Below are the code and all the weights of a small trained network. Each question names an input and a class and asks about switching units off, where a switched-off unit gives its printed mean instead of its output.

import numpy as np


def w(rows, s, z=0):
    codes = np.array(rows[::2]) - 128.0
    scale = np.full(codes.shape[1], s)
    scale[-1] = z or s
    return codes * scale


def norm(h):
    return h / np.sqrt((h * h).mean(-1, keepdims=True) + 1e-5)


def f(y):
    return y / 2 * (1 + np.tanh(0.7978845608 * (y + 0.044715 * y**3)))


def log_softmax(a):
    a = a - a.max(-1, keepdims=True)
    return a - np.log(np.exp(a).sum(-1, keepdims=True))


def net(x, mask):
    res = np.array(x, float).reshape(1, 7) / 4 @ E
    u = 0
    for l in range(3):
        y = f(norm(res) @ A[l][:, :-1].T + A[l][:, -1])
        res = res + np.where(mask[u : u + 10], y, B[l][:, -1]) @ B[l][:, :-1]
        u += 10
    return log_softmax(norm(res)[-1] @ U[:, :-1].T + U[:, -1])


A, B = {}, {}
E = w([
[139,112,2,156,27,157,145,167,152,254,153,86],'x0',
[81,245,184,115,154,17,179,118,111,200,166,80],'x1',
[129,94,176,81,112,130,173,177,203,109,138,165],'x2',
[117,104,145,47,146,91,145,168,140,49,43,90],'x3',
[112,168,122,200,102,123,232,167,123,94,183,116],'x4',
[129,91,145,205,100,209,171,212,103,92,116,165],'x5',
[214,48,162,89,136,44,101,117,128,206,85,146],'x6',
],0.0085)
A[0] = w([
[142,128,250,146,124,145,211,202,113,133,222,162,150],'L0N0',
[153,107,184,98,203,7,117,145,127,159,117,138,128],'L0N1',
[167,105,140,91,108,99,51,55,58,217,106,197,33],'L0N2',
[181,69,145,164,142,252,119,139,1,98,146,167,73],'L0N3',
[114,109,119,176,78,186,35,173,142,108,206,184,78],'L0N4',
[100,115,7,228,95,185,129,126,161,124,116,103,5],'L0N5',
[150,71,139,173,147,188,114,173,95,95,100,200,202],'L0N6',
[98,102,193,45,174,62,151,182,112,15,92,152,166],'L0N7',
[143,84,162,172,141,85,143,155,61,155,138,124,120],'L0N8',
[93,45,77,91,84,152,129,80,204,151,39,149,158],'L0N9',
],0.0074,0.0026)
B[0] = w([
[99,198,98,54,110,134,225,91,169,160,128,151,199],'L0N0',
[254,86,145,232,94,207,96,21,114,109,103,82,217],'L0N1',
[98,140,182,210,227,134,122,112,169,118,149,100,197],'L0N2',
[153,119,202,140,105,127,111,140,152,109,32,30,193],'L0N3',
[215,139,55,185,136,49,129,79,90,100,77,120,175],'L0N4',
[81,134,97,202,171,164,173,118,32,110,159,166,193],'L0N5',
[165,176,164,132,107,156,66,102,134,119,28,63,197],'L0N6',
[135,165,130,130,148,97,143,43,34,90,151,74,255],'L0N7',
[135,101,77,157,106,150,117,118,171,101,161,91,149],'L0N8',
[159,178,143,82,168,122,155,190,199,136,90,132,190],'L0N9',
],0.0082,0.0081)
A[1] = w([
[131,156,142,158,71,123,110,126,98,151,70,38,163],'L1N0',
[137,185,55,141,126,154,115,98,95,229,165,81,99],'L1N1',
[146,138,132,130,106,226,136,74,95,111,130,227,77],'L1N2',
[70,170,157,49,142,59,137,120,108,47,152,155,181],'L1N3',
[89,109,128,195,94,180,134,143,137,112,100,184,1],'L1N4',
[77,106,162,15,143,56,143,101,114,1,104,117,216],'L1N5',
[133,132,172,65,141,63,56,79,123,173,184,148,154],'L1N6',
[82,191,173,116,201,157,23,42,170,126,114,144,223],'L1N7',
[147,89,115,141,95,76,28,155,152,182,165,108,62],'L1N8',
[156,98,178,106,192,74,59,49,90,154,100,167,154],'L1N9',
],0.0088,0.0029)
B[1] = w([
[167,89,111,106,121,65,121,156,118,152,170,120,229],'L1N0',
[71,105,158,141,162,85,192,148,156,142,167,151,213],'L1N1',
[163,156,144,103,138,68,125,105,139,109,159,101,143],'L1N2',
[125,127,149,110,147,89,46,211,113,150,128,87,187],'L1N3',
[106,78,147,147,68,12,88,128,121,108,136,109,133],'L1N4',
[113,166,132,108,164,132,131,156,73,104,149,92,224],'L1N5',
[135,96,77,186,158,164,64,109,96,112,88,96,171],'L1N6',
[156,60,164,130,216,154,114,99,130,112,116,131,254],'L1N7',
[190,154,132,150,168,136,88,80,51,39,92,133,143],'L1N8',
[183,116,157,231,149,203,175,95,92,148,157,123,234],'L1N9',
],0.011,0.0091)
A[2] = w([
[153,143,194,174,126,84,194,131,117,160,108,80,156],'L2N0',
[192,122,188,40,32,209,109,119,230,147,47,164,120],'L2N1',
[108,76,139,184,73,118,64,151,9,152,148,142,33],'L2N2',
[157,163,214,49,210,162,95,2,130,9,99,191,153],'L2N3',
[103,78,183,124,102,192,69,59,40,18,120,145,185],'L2N4',
[59,155,118,116,94,146,210,123,98,175,213,241,7],'L2N5',
[92,117,91,204,180,151,231,122,110,129,171,103,155],'L2N6',
[166,138,169,158,78,189,241,90,99,142,166,97,17],'L2N7',
[50,113,88,164,139,161,107,212,155,35,98,145,185],'L2N8',
[171,147,37,169,108,87,124,174,169,99,131,117,1],'L2N9',
],0.0068,0.0027)
B[2] = w([
[87,119,126,140,64,96,86,67,127,75,91,80,217],'L2N0',
[118,141,236,88,87,59,86,185,231,49,63,169,141],'L2N1',
[230,120,132,128,210,123,153,70,119,50,107,53,142],'L2N2',
[188,104,184,206,255,224,105,112,84,163,101,117,254],'L2N3',
[146,77,136,201,175,115,112,54,154,147,130,130,220],'L2N4',
[109,70,212,172,179,198,184,126,209,204,157,196,168],'L2N5',
[86,173,50,74,63,85,135,60,143,157,133,179,230],'L2N6',
[93,142,77,152,90,110,159,142,172,97,112,187,169],'L2N7',
[203,72,159,197,116,169,148,100,92,203,156,92,139],'L2N8',
[161,113,75,83,110,174,116,129,61,176,142,120,136],'L2N9',
],0.0093,0.0088)
U = w([
[61,105,100,60,156,96,70,115,146,184,173,146,80],'0',
[133,160,43,172,33,57,185,104,72,126,160,65,141],'1',
[152,126,183,51,24,99,99,184,205,105,27,156,145],'2',
[171,58,57,124,77,201,104,204,123,170,98,168,71],'3',
[8,148,62,164,114,178,226,94,218,225,226,229,120],'4',
[213,78,180,209,235,196,75,77,68,117,77,61,193],'5',
[52,215,194,16,176,144,110,208,88,87,160,89,119],'6',
[78,102,141,53,59,198,26,116,125,87,192,207,1],'7',
],0.012,0.0078)

Each question gives the input, the list of numbers given to net, and the class t.
The units are the neurons (one row each of A and B). Each row of codes is followed by its name. A weight is (code - 128) times the scale printed after its matrix; where a second scale follows, it is the last column's (A, B and U).
mask holds one flag per neuron, layer by layer. A switched-off neuron (its flag False) gives its mean, the last column of its row in B, instead of its output. The means were averaged over made-up inputs and are rounded, as every weight is.
A unit's drop is (log p(t) with every unit on - log p(t) with that unit switched off) / (log p(t) with every unit on - log p(t) with every unit switched off).
The circuit of an input: a set's keep is (log p(t) with only the set's units on - log p(t) with every unit switched off) / (log p(t) with every unit on - log p(t) with every unit switched off). Starting from the 12 units with the biggest drops (on a tie, the unit counted first), units are removed one at a time, each time the one whose removal leaves the highest keep (on an exact tie, the one counted first), for as long as the keep stays at least 0.8.
circuit, biggest first: the units of the circuit, biggest drop first
most important unit: the unit with the biggest drop
k most important neurons: the k neurons with the biggest drops, biggest first
k most important neurons of layer l: the k neurons of layer l with the biggest drops, biggest first
drop when u is switched off: that unit's drop, to one decimal
input [7,0,-6,-2,-2,7,8], class 1: most important neuron : (L2N3)
input [6,5,8,7,2,5,0], class 6: 2 most important neurons of layer 0 : (L0N1, L0N5)
input [8,5,8,5,3,-4,1], class 2: 3 most important neurons : (L0N5, L0N7, L1N9)
input [8,-5,4,-1,5,3,6], class 3: 2 most important neurons : (L0N7, L0N9)
input [-2,-3,-6,7,5,-7,-7], class 6: circuit, biggest first : (L0N1, L1N5, L1N9)
input [0,8,-6,5,8,0,-2], class 6: circuit, biggest first : (L1N9, L0N1, L2N4)
input [7,2,3,-6,-7,5,0], class 4: 3 most important neurons : (L1N1, L0N1, L0N5)
input [-2,8,0,-5,7,-7,0], class 4: 2 most important neurons : (L1N1, L0N7)
input [7,-7,-4,-3,-1,-6,5], class 4: 3 most important neurons of layer 0 : (L0N5, L0N6, L0N1)
input [6,-3,-8,-7,4,-1,2], class 4: 3 most important neurons : (L1N1, L0N5, L0N1)
input [-1,-4,3,8,7,7,1], class 6: 2 most important neurons of layer 0 : (L0N1, L0N0)
input [-1,8,6,6,5,1,4], class 1: 2 most important neurons : (L0N1, L1N7)
input [2,-8,-6,-7,-1,-4,-6], class 1: 2 most important neurons of layer 0 : (L0N5, L0N4)
input [0,-4,7,-8,0,5,-1], class 2: most important unit : L0N3
input [-1,3,8,7,7,5,8], class 1: 2 most important neurons of layer 0 : (L0N7, L0N1)
input [3,-5,7,1,-8,3,2], class 2: 2 most important neurons : (L2N1, L0N9)
input [3,-5,-8,0,2,1,-8], class 1: 2 most important neurons : (L2N3, L1N7)
input [2,3,8,4,-4,8,1], class 2: 2 most important neurons : (L0N6, L0N5)
input [1,0,0,-1,5,6,-6], class 1: 2 most important neurons : (L0N3, L1N4)
input [8,-4,1,-5,-4,5,-3], class 1: most important neuron of layer 0 : (L0N5)
input [5,-5,-2,-3,8,-6,-3], class 4: drop when L2N1 is switched off : 0.0
input [-8,5,-2,6,5,7,-8], class 6: drop when L1N3 is switched off : 0.1
input [4,0,6,4,7,5,5], class 2: 2 most important neurons of layer 1 : (L1N1, L1N9)
input [4,-7,0,1,6,-7,-8], class 4: drop when L0N1 is switched off : 0.1
